Below is a small trained network, with its code and all its weights. Each question gives an input and a target symbol and asks what happens when units are switched off, that is, made to give their printed mean instead of their output.

import numpy as np


def w(rows, s, z=0):
    codes = np.array(rows[::2]) - 128.0
    scale = np.full(codes.shape[1], s)
    scale[-1] = z or s
    return codes * scale


def norm(h):
    return h / np.sqrt((h * h).mean(-1, keepdims=True) + 1e-5)


def f(y):
    return np.maximum(y, 0)


def softmax(a):
    e = np.exp(a - a.max(-1, keepdims=True))
    return e / e.sum(-1, keepdims=True)


def log_softmax(a):
    a = a - a.max(-1, keepdims=True)
    return a - np.log(np.exp(a).sum(-1, keepdims=True))


def net(x, mask):
    ids = ['ΓΛΞΦΨαβεζθμστ'.index(c) for c in x.split()]
    T = len(ids)
    res = E[ids] + P[:T]
    u = 0
    for l in range(2):
        q, k, v = (norm(res) @ M[l].T for M in (Q, K, V))
        z = softmax(np.where(np.tri(T) > 0, q @ k.T / 3**0.5, -1e9)) @ v
        res = res + np.where(mask[u], z, O[l][:, -1]) @ O[l][:, :-1]
        u += 1
        y = f(norm(res) @ A[l][:, :-1].T + A[l][:, -1])
        res = res + np.where(mask[u : u + 8], y, B[l][:, -1]) @ B[l][:, :-1]
        u += 8
    return log_softmax(norm(res)[-1] @ U[:, :-1].T + U[:, -1])


Q, K, V, O, A, B = {}, {}, {}, {}, {}, {}
E = w([
[140,149,134,115,86,160,80,151,173,126,129,111],'Γ',
[171,165,116,177,92,195,90,119,153,115,138,122],'Λ',
[169,57,112,169,176,192,141,170,109,140,167,87],'Ξ',
[158,143,150,121,85,151,81,128,179,160,133,99],'Φ',
[122,49,136,165,154,109,140,179,115,139,156,65],'Ψ',
[160,74,136,90,156,96,148,122,36,102,140,43],'α',
[145,20,137,142,224,171,128,123,141,115,122,107],'β',
[142,121,143,165,96,196,106,88,204,195,105,145],'ε',
[118,156,152,124,102,148,106,128,147,79,141,46],'ζ',
[102,153,132,70,179,70,193,117,99,183,222,123],'θ',
[121,123,86,217,150,120,167,78,47,115,164,184],'μ',
[146,124,171,138,121,175,60,54,124,156,151,104],'σ',
[108,76,83,139,169,115,33,170,96,56,250,148],'τ',
],0.011)
P = w([
[100,209,219,178,220,127,163,195,88,62,25,200],'0',
[230,207,185,126,134,153,96,181,68,189,159,132],'1',
[237,148,172,109,100,156,104,170,100,206,140,159],'2',
[169,94,167,81,113,123,143,176,107,182,119,157],'3',
[169,99,151,91,114,136,152,145,116,183,120,135],'4',
[161,112,140,111,126,125,144,133,126,191,132,109],'5',
[147,98,129,96,116,129,144,120,144,193,120,95],'6',
[122,87,115,100,115,124,145,106,154,195,120,90],'7',
[129,85,92,107,107,108,136,100,166,213,132,78],'8',
[106,88,83,97,100,105,144,89,178,205,153,63],'9',
[76,82,61,106,92,92,159,76,180,198,151,52],'10',
[79,78,53,88,76,106,163,73,188,193,165,36],'11',
[69,86,38,116,91,84,167,33,199,188,173,2],'12',
],0.0044)
Q[0] = w([
[150,73,63,130,226,75,228,176,81,85,101,163],'0.h1',
[120,255,190,114,10,183,39,109,207,96,63,159],'0.h1',
[71,102,24,112,203,85,137,145,159,75,88,169],'0.h1',
],0.0069)
K[0] = w([
[124,89,6,108,64,161,126,24,146,229,154,6],'0.h1',
[213,187,237,139,109,146,164,255,82,107,70,156],'0.h1',
[160,130,49,105,37,119,136,150,97,188,218,95],'0.h1',
],0.0062)
V[0] = w([
[113,153,222,194,145,84,69,99,70,176,167,140],'0.h1',
[117,94,154,79,97,204,91,1,71,146,205,102],'0.h1',
[53,119,147,65,173,113,45,86,171,93,139,231],'0.h1',
],0.0054)
O[0] = w([
[163,104,227,133,106,84,158,151,57,183,185,161,254],'0.h1',
[50,56,196,160,70,173,97,31,96,124,199,225,143],'0.h1',
[203,88,177,138,165,1,199,77,190,38,113,200,93],'0.h1',
],0.0058,0.0034)
A[0] = w([
[57,151,124,99,105,151,192,195,110,32,115,72,78],'0.n1',
[219,143,167,87,116,54,136,143,167,93,113,95,80],'0.n2',
[147,153,149,100,24,90,64,22,82,161,194,207,75],'0.n3',
[109,168,165,61,2,163,115,112,214,128,133,106,154],'0.n4',
[202,134,175,97,43,54,190,20,149,41,94,210,3],'0.n5',
[79,38,124,214,177,80,188,138,56,125,176,182,108],'0.n6',
[158,157,165,165,96,105,177,100,161,219,120,134,118],'0.n7',
[126,218,102,71,185,67,178,171,129,197,135,114,34],'0.n8',
],0.0047,0.0043)
B[0] = w([
[177,113,107,138,82,129,71,108,162,196,136,193,139],'0.n1',
[144,55,100,190,119,170,113,66,107,65,120,142,196],'0.n2',
[89,186,172,191,99,126,95,194,186,84,86,107,211],'0.n3',
[124,175,191,217,159,173,110,92,105,142,154,137,214],'0.n4',
[127,79,149,67,254,137,113,89,243,165,85,87,149],'0.n5',
[187,104,59,65,107,158,183,118,74,152,118,150,253],'0.n6',
[106,100,117,88,91,120,102,133,114,35,170,71,199],'0.n7',
[150,77,75,106,144,195,206,139,188,152,122,121,157],'0.n8',
],0.0062,0.0051)
Q[1] = w([
[34,5,33,70,178,83,163,194,2,67,176,249],'1.h1',
[76,49,85,14,183,218,242,112,53,231,220,70],'1.h1',
[91,226,151,104,169,57,145,226,213,73,75,163],'1.h1',
],0.0062)
K[1] = w([
[81,77,90,154,42,124,62,76,151,127,254,139],'1.h1',
[64,111,35,148,105,141,126,77,110,124,151,119],'1.h1',
[206,124,168,130,115,166,95,173,81,153,131,149],'1.h1',
],0.0085)
V[1] = w([
[120,41,102,56,255,39,3,188,72,31,221,139],'1.h1',
[84,205,151,106,119,75,200,118,119,157,97,166],'1.h1',
[114,190,32,203,146,115,93,209,41,13,108,228],'1.h1',
],0.0052)
O[1] = w([
[103,124,123,91,167,144,83,148,197,73,233,155,253],'1.h1',
[193,105,53,180,155,92,132,121,65,254,185,117,31],'1.h1',
[54,84,17,142,91,104,56,113,142,97,124,179,163],'1.h1',
],0.0089,0.0042)
A[1] = w([
[195,120,127,81,136,100,213,84,94,155,78,101,148],'1.n1',
[204,171,128,153,108,89,117,151,79,198,83,56,50],'1.n2',
[120,123,60,120,88,34,28,98,183,104,205,202,3],'1.n3',
[129,177,91,86,78,117,87,151,198,84,54,105,79],'1.n4',
[123,199,42,89,54,137,96,114,85,179,80,121,10],'1.n5',
[152,85,46,158,126,94,91,204,151,114,88,87,150],'1.n6',
[169,133,212,125,94,106,183,177,202,95,139,96,62],'1.n7',
[119,78,1,87,92,96,144,109,88,236,130,111,103],'1.n8',
],0.0079,0.004)
B[1] = w([
[165,211,45,165,148,150,117,201,194,146,132,150,200],'1.n1',
[65,89,103,124,135,108,211,82,178,110,175,179,187],'1.n2',
[65,76,104,106,53,85,207,254,179,107,137,88,254],'1.n3',
[205,93,108,43,93,77,156,127,76,158,196,155,200],'1.n4',
[74,102,155,42,209,129,159,119,91,134,89,141,182],'1.n5',
[127,166,212,219,158,107,34,113,168,171,146,108,199],'1.n6',
[93,71,110,154,182,144,106,157,56,81,78,132,212],'1.n7',
[96,121,89,109,223,136,105,125,66,91,55,185,216],'1.n8',
],0.008,0.0057)
U = w([
[212,144,102,141,106,74,65,106,143,155,108,123,253],'Γ',
[132,122,154,69,66,74,202,63,142,161,89,158,168],'Λ',
[90,249,128,190,103,221,42,127,167,145,121,167,179],'Ξ',
[100,211,122,224,70,153,180,129,179,106,47,151,216],'Φ',
[60,80,107,237,119,88,118,221,122,201,72,30,78],'Ψ',
[131,153,122,32,81,136,86,139,34,155,147,51,112],'α',
[135,142,155,108,248,148,124,96,177,36,98,122,46],'β',
[202,101,85,116,97,151,176,182,78,63,62,83,57],'ε',
[99,155,254,174,117,118,135,159,101,125,82,137,140],'ζ',
[173,133,58,95,211,154,197,181,156,214,173,118,22],'θ',
[87,118,48,122,205,120,72,72,55,127,102,199,117],'μ',
[148,45,156,211,64,123,154,56,51,172,239,208,98],'σ',
[107,101,61,82,53,93,155,158,172,79,190,188,126],'τ',
],0.0061,0.0032)

Each question gives the input, a string of symbols that net reads in full, and the target symbol t.
The units are the heads (3 rows each of Q, K, V and O) and the neurons (one row each of A and B). Each row of codes is followed by its name. A weight is (code - 128) times the scale printed after its matrix; where a second scale follows, it is the last column's (O, A, B and U).
mask holds one flag per unit, layer by layer, with each layer's heads first. A switched-off unit (its flag False) gives its mean, the last column of its rows in O or B, instead of its output. The means were averaged over made-up inputs and are rounded, as every weight is.
A unit's drop is (log p(t) with every unit on - log p(t) with that unit switched off) / (log p(t) with every unit on - log p(t) with every unit switched off).
The circuit of an input: a set's keep is (log p(t) with only the set's units on - log p(t) with every unit switched off) / (log p(t) with every unit on - log p(t) with every unit switched off). Starting from the 12 units with the biggest drops (on a tie, the unit counted first), units are removed one at a time, each time the one whose removal leaves the highest keep (on an exact tie, the one counted first), for as long as the keep stays at least 0.8.
units of the circuit, in order: the units of the circuit, biggest drop first
most important unit: the unit with the biggest drop
top k neurons: the k neurons with the biggest drops, biggest first
k most important neurons of layer l: the k neurons of layer l with the biggest drops, biggest first
input Ψ μ θ, target μ: units of the circuit, in order -> [1.h1, 1.n8]
input τ ζ β τ μ Λ ζ μ, target μ: units of the circuit, in order -> [0.h1, 0.n6, 1.h1, 1.n8]
input μ τ Ξ τ θ β Φ, target Ψ: top 2 neurons -> [1.n3, 1.n6]
input Ψ Γ θ θ ε μ μ Ξ σ Ξ ζ, target θ: 2 most important neurons of layer 1 -> [1.n2, 1.n4]
input α Γ Ξ β Ψ α μ σ θ, target σ: units of the circuit, in order -> [0.h1]
input Γ τ Ψ β β Λ τ Λ Γ μ μ τ Λ, target Γ: 3 most important neurons of layer 0 -> [0.n2, 0.n8, 0.n6]
input Γ β θ Ξ, target θ: top 2 neurons -> [1.n1, 0.n7]
input τ σ Φ θ μ Γ σ Λ, target β: units of the circuit, in order -> [0.h1, 0.n5]
input θ α Ψ β τ Ψ θ Γ Λ θ Ξ, target θ: units of the circuit, in order -> [1.h1, 1.n1]
input α σ Ψ ε θ Φ Λ, target Ξ: units of the circuit, in order -> [0.h1, 1.n3]
input β Λ ζ θ Ξ Ξ Λ Λ μ α, target μ: units of the circuit, in order -> [1.h1, 1.n8]
input Φ ε τ Γ Ξ, target τ: units of the circuit, in order -> [1.h1, 1.n3]
input β θ α Ψ ε τ θ ζ σ, target τ: units of the circuit, in order -> [0.h1, 1.h1, 1.n4]
input α Φ Ξ α α α Γ Ψ ε ζ, target Ξ: most important unit -> 0.n4
input Φ ζ μ Γ μ μ Ψ, target μ: units of the circuit, in order -> [1.n8, 1.h1]
input Γ σ α Γ τ β τ Λ, target Γ: 3 most important neurons of layer 1 -> [1.n4, 1.n6, 1.n3]
input Φ Ψ Φ σ Λ Γ σ Ψ μ Φ α μ, target μ: 3 most important neurons of layer 1 -> [1.n8, 1.n3, 1.n5]
input τ ε ζ Ψ σ Λ Γ Ψ β Λ β ζ ε, target β: 2 most important neurons of layer 0 -> [0.n5, 0.n7]
input ζ θ ζ Λ θ Γ β Ξ α ε, target Λ: top 2 neurons -> [0.n1, 1.n4]
input Φ α α θ Γ α Γ μ α α Φ θ σ, target ε: top 4 neurons -> [0.n2, 0.n7, 0.n6, 0.n8]
input ε ε Γ θ μ α Ξ θ ζ Λ, target Φ: 2 most important neurons of layer 1 -> [1.n1, 1.n2]
input Ξ Γ ζ Φ Φ μ Ψ σ β Φ Γ, target α: top 3 neurons -> [1.n4, 0.n6, 0.n4]
input θ Ψ ε, target σ: 2 most important neurons of layer 1 -> [1.n2, 1.n3]
input ζ Γ α τ Ψ Λ Ψ θ α ε, target Λ: 3 most important neurons of layer 0 -> [0.n1, 0.n6, 0.n2]
input ζ μ σ ε θ σ Ξ Γ ζ, target Λ: 2 most important neurons of layer 1 -> [1.n4, 1.n2]
input μ σ β Γ Λ Φ τ Λ Γ θ Γ, target Ψ: top 4 neurons -> [1.n3, 1.n6, 0.n6, 0.n4]
input Γ μ τ μ τ θ ζ σ, target Γ: 2 most important neurons of layer 1 -> [1.n4, 1.n6]
